(in the rows, 128 means zero)
[134 117 158 135 131 126 130 118 125 105 134 125 122 123 147 123 124 153
 140 127 122 132 112 134 109 137 139 119 129 129 106 133 123 131]
6
[137 139 134 124 127 107 135 125 125 127 136 128 129 127 133 114 130 136
 139 125 146 142 117 134 112 111 141 124 131 127 123 131 122 151]
1
[132 126 149 133 118 125 129 128 127 114 133 126 111 131 129 107 118 149
 134 117 118 132 117 137 108 117 145 128 133 113 115 125 126 135]
6
[132 221 118  93 100 127 130 102 161 192 143 155  54 132 108  74 111 108
  99  82  90 165 113 192 164  48 200 144 128 110 139 162 109 232]
5
[101  89 126 110 195 110 125 111 111 188  98 165 188  89 181 149 204 158
 116 160 176 146 109 135 117 153 119 141 111 144 115  88  50  55]
2
[123 133 147 111 124 111 126 136 126 130 124 129 127 135 131 114 135 145
 127 124 128 137 123 131 117 122 137 127 112 126  99 128 118 155]
4
[114 109 130 116 104 166 128 193 116 105 116 143 128 158  46  79 100 158
 162 163 116 110  96 110 117  38 108  90 122 183  57 138 153 115]
2
[128 154 178  78 126  68 119 157 123 129 149  89 142 184 118  88 125 173
 145 140  85 131 177 127  85  86 188  47 183 104 115  92 133 162]
6
[157 158  83  96 146 133 124  57 153 202  99 161 131 129 125  95 175  81
  63 103 156 155 142 162 152  94 175 164 130 112 113 121 107 171]
4
[133 138 142 121 131 117 133 120 127 126 137 129 124 135 135 112 125 139
 134 125 139 139 116 130 114 119 143 114 130 129 127 129 126 148]
1
[125 157 252  98 133  75 159  91 107 236 162  97 129 156 191  97 131 159
 157 142  56 173 133 131 103 139 152  47  89 137 112 146 126 203]
2
[123 146 141 116 121 119 123 129 127 124 132 124 117 140 139 123 133 136
 128 121 123 133 117 131 115 127 138 122 119 121 109 134 127 151]
4
[119 114 137 109 132 109 131 137 135 134 123 122 139 142 126 124 129 140
 127 117 133 135 126 130 122 124 125 124 119 121 115 132 108 127]
7
[143 184  93 104  81 153 147 200 102 141 148 177 122 115  89  87 158 126
 155 124 104 115 141 157 122  71 164 131 169 143 108  81 145 160]
5
[135 148 145 132 126 110 132 118 122 126 139 126 118 132 133 113 131 140
 138 127 131 141 115 134 109 112 134 119 137 127 114 137 130 152]
1
[137 137 155 125 125 106 134 117 124 129 128 121 128 136 132 116 124 143
 139 119 134 142 121 130 104 116 134 117 120 116 118 139 128 155]
1
[133 170 219 119 125 102 155 121  94 109 151 132  95  95 132  75 146 164
 137 182 128 121 147 153 101 153 132 106 205 124 116 125 109 160]
1
[131 139 147 131 124 113 130 112 122 128 129 139 131 129 127 115 128 144
 136 119 140 139 115 134 115 118 134 124 125 119 115 137 126 142]
1
[142 149  97 115  97 225 134 174 172 164 147 194 109  86  39 117  89  86
 154 134 183 127 159 119 152  44 141 168  72  46  79 115 163 139]
5
[144 140 144 129 123 111 138 133 123 127 135 123 134 135 122 117 128 138
 145 128 139 141 119 133 113 116 139 115 125 123 110 126 129 149]
1
[109  81 168 144 129 157 121 148 127 107 126 179  93 157 155 124 134 140
 138 139 127  96 134 127 142 206 118 164 155  98 103 119 126 138]
4
[131 136 146 118 123 121 129 114 129 141 132 134 120 121 130 111 116 129
 125 113 121 133 120 137 129 116 139 126 120 111 118 138 121 152]
0
[128 137 146 115 129 125 127 114 125 145 115 121 136 124 120 113 127 139
 130 120 130 144 117 127 121 112 129 131 103 129 116 152 114 153]
2
[129 134 147 125 117 121 128 119 129 133 127 136 114 123 136 108 114 139
 132 108 122 136 120 143 113 102 146 133 110 112 117 133 122 147]
6
[ 93 132 224  41 145 131  93  82 120 140  81 141 155 116 131  98 139 187
 108 120 113 150 155 113 101 173 114 103 116 118 117 185 100 187]
2
[116 117 100 105 137 114 113 131 133 152 120 159 160 160 172 116 144  55
 113 109 164 105 143 123 167 147 120 168 123 120 122 140  96 159]
7
[128 134 144 134 138 121 129 119 131 145 126 120 126 140 144 124 131 145
 136 134 122 136 115 136 118 108 133 130 142 136 128 144 114 134]
2
[136 139 136 118 128 118 120 128 133 136 126 128 128 135 125 117 117 128
 126 117 122 131 119 141 128 111 149 118 133 105 117 132 117 147]
0
[126 167  78  95  89 191 111 104 120 162 126 200 114  96 123  51 119  83
 109  94 143 127 135 137 143  86 126 148 159 125 156 120 117 154]
0
[122 119 138 112 132 117 130 132 134 128 127 127 131 135 120 123 120 145
 132 112 130 134 123 130 125 119 130 115 114 121 109 136 116 130]
7
[151 199  69 125 123 143 132 144 121 127 145 124  92  84 114 100 149  70
 124 171 158 137 101 147 113  54 159 119 173 150 154 148 139 159]
1
[104 105 153  30 105 151 145 170 126 119 112 119 151 184  76  45 103 115
 132 139 145 119 145  84 118 126 119 116 108 150 129 133  95 192]
2
[ 88 150 116  76  94 153 127 110 117 149 164 206 144  97 128 118 139 133
 148 129 134 133 104 150 155 150 148 116 120 138 137 151 153 133]
3
[135 141 127 150 124 140  92 185 145  52 186 109  81 118 131 121 118 125
 145 149 134 126 112 120 152 163 127 144 203 132 104 165 141 163]
7
[111 116 149 111 132 115 135  22 102 211  93 230 164  34 143 131 154 138
 133  95 145 137 163 150 151 119 140 165  83  83 138 174 118 163]
0
[125 141 136 121 129 117 118 124 134 127 124 126 126 136 144 124 129 129
 118 119 136 130 125 129 124 118 133 134 115 125 110 136 120 146]
4
[126 123 132  97 160 132  84 142 146 155 116 149 161 112 183 110 138  92
  89 127 164 112 160 117 157 139 129 176 153 131 143 135 101 150]
0
[144 106  96 137 148 170 141 151 138 177 169 151 162 151 153 120 132  73
 164 143 148 119 137  87 181 123 163 103 118 163 116 101 127 137]
5
[145 160 109  71 145 162 129 114 153 113 143 165 112 165 157 122 175  85
 118 146 137 130 163 143 137 153 136 138 153 145  51 106 126 219]
4
[135 159  90  45 110 110 102 150 126 101  97 108 149 138  48  85 148  99
  98 134 149 147 103 133 134 107 122  84 106 153  23 137 110 159]
4
[155 148  98 173 123 142 114 161 151  72 149  91 107 107 139 164 105  73
 125 138 128 131 121 105 126  97 149 128  78 135 108 146 178 165]
5
[134 171 121  78 115 150 152 102 144 179 150 178 162 132 127 118 139 134
 139  75 139 142 169 126 111  70 162 136  78  99 107  81 134 163]
5
[122 139 132 119 117 134 124 124 135 125 129 150 118 122 132 122 130 132
 126 112 128 134 120 136 122 120 143 134 127 114 113 133 122 142]
5
[132 119 125 144 136 121 123 133 133 126 128 129 126 132 132 128 117 138
 137 117 129 129 116 131 127 120 140 137 123 118 120 139 135 135]
3
[140 161 113 123 149  90 110  37 135 187 140 156 116  88 211 132 154 135
 121  96 113 170 163 171 136 113 148 103 176 129 137 137 110 159]
7
[140 154 107 143 151 145 148  76 131 171 119 193 111 173 141 134 172 126
 125  98 136  93  93 186 165 117 126 170 167 136  50 117 104  98]
4
[119  97 136 132 135  99 120 145 141 150 119 104  73 134 202 112 102  75
 112 144 131 128 199 105 110 141  88 139 116  94 139  88 105 161]
4
[127 129 129 133 116 119 123 128 139 119 127 131 110 122 134 128 119 123
 125 114 125 131 120 133 127 114 130 140 123 123 107 143 126 140]
5
[147 125 137 145 104 131 124 226 121 133 185 141 125  86 106 129 109 124
 175 128 116 111 151 108 178 133 167 131 107 129  91 119 186 159]
5
[128 126 136 135 129 106 128 118 125 127 122 122 121 127 138 122 118 135
 126 116 122 134 113 135 115 124 139 129 112 116 126 145 133 145]
3
[153 106  91  83 150 124  91 153 153 146 153 126 162 110 185 101 124 114
 140 141 139 159 154 118 169 113 193  90 167 206 150 138 122 192]
6
[120 145 155 119 125 125 134 122 115 147 120 134 121 138 139 107 134 137
 136 129 118 129 117 137 108 114 130 132 131 122 127 143 113 152]
2
[139 135 135 129 131 115 126 110 135 121 127 125 122 133 130 123 124 136
 135 120 144 146 116 133 112 119 134 122 129 116 116 140 125 149]
1
[117 109 102  98  92 191 156 145 129 171 115 195 161 128 134 142 112 155
 162  68 123 133 150 137 116 106  77 134  60 137 114  71 130  85]
7
[126 169  98  82 151 178 123  97 145 216 144 165 148 150 174 122 130  73
 160 131 144 140 111 125 159  78 153  99 111 161 138 173 118 177]
2
[130 133 138 129 119 120 133 125 139 126 131 140 122 135 134 131 130 135
 134 112 121 130 129 137 120 112 141 140 131 117 105 133 127 146]
5
[131 111 145 132 124 126 123 137 131 105 137 122 123 135 129 114 114 149
 138 115 125 128 110 126 120 128 140 130 125 129 106 133 130 131]
6
[116 148  77  63 123 171 108 184 168 196 136 153 116 150 103  86 143  85
  97 142 152 149 131 122 137  56 124 153 105 139  91  98 127 144]
4
[120 110 117 132  91 107 134 120 106 140 109 125 141 111 100 104  96 104
 148 122 136 136 105 124 155 117 142 121  89 129 157 179 117 153]
2
[159 136 130 108 151 206 152  71 144 161 110 166  70 104  64 102 127 146
 131 120 154 141 126 149 123 130 134 108 159  74 103 121 121 115]
1
[130 117 129 123 132 105 126 126 143 124 136 125 127 134 144 132 133 133
 125 115 128 137 118 130 128 126 151 125 126 131 105 129 120 139]
5
[109  85 124 147 131  78 118 163  90 126 148 105  99  82 199 124 138 172
 156 151  94 134 121 126 103 170  80  92 199 188 147 108 118  72]
3
[140 160 141 115 137 104 117 175 122 135 170  51 124 135 143  98 132  97
 109 177  95 140  67 119 150 134 151  66 162 211 131 157 124 142]
0
[137 131 149 142 124 110 131 119 125 125 128 119 126 135 129 120 118 142
 142 124 134 140 126 126 110 118 125 120 132 116 125 137 127 143]
1
[132 127 136 129 125 106 125 128 139 117 131 117 120 124 150 132 132 129
 122 126 122 137 127 132 117 122 137 127 139 136 112 135 123 140]
5
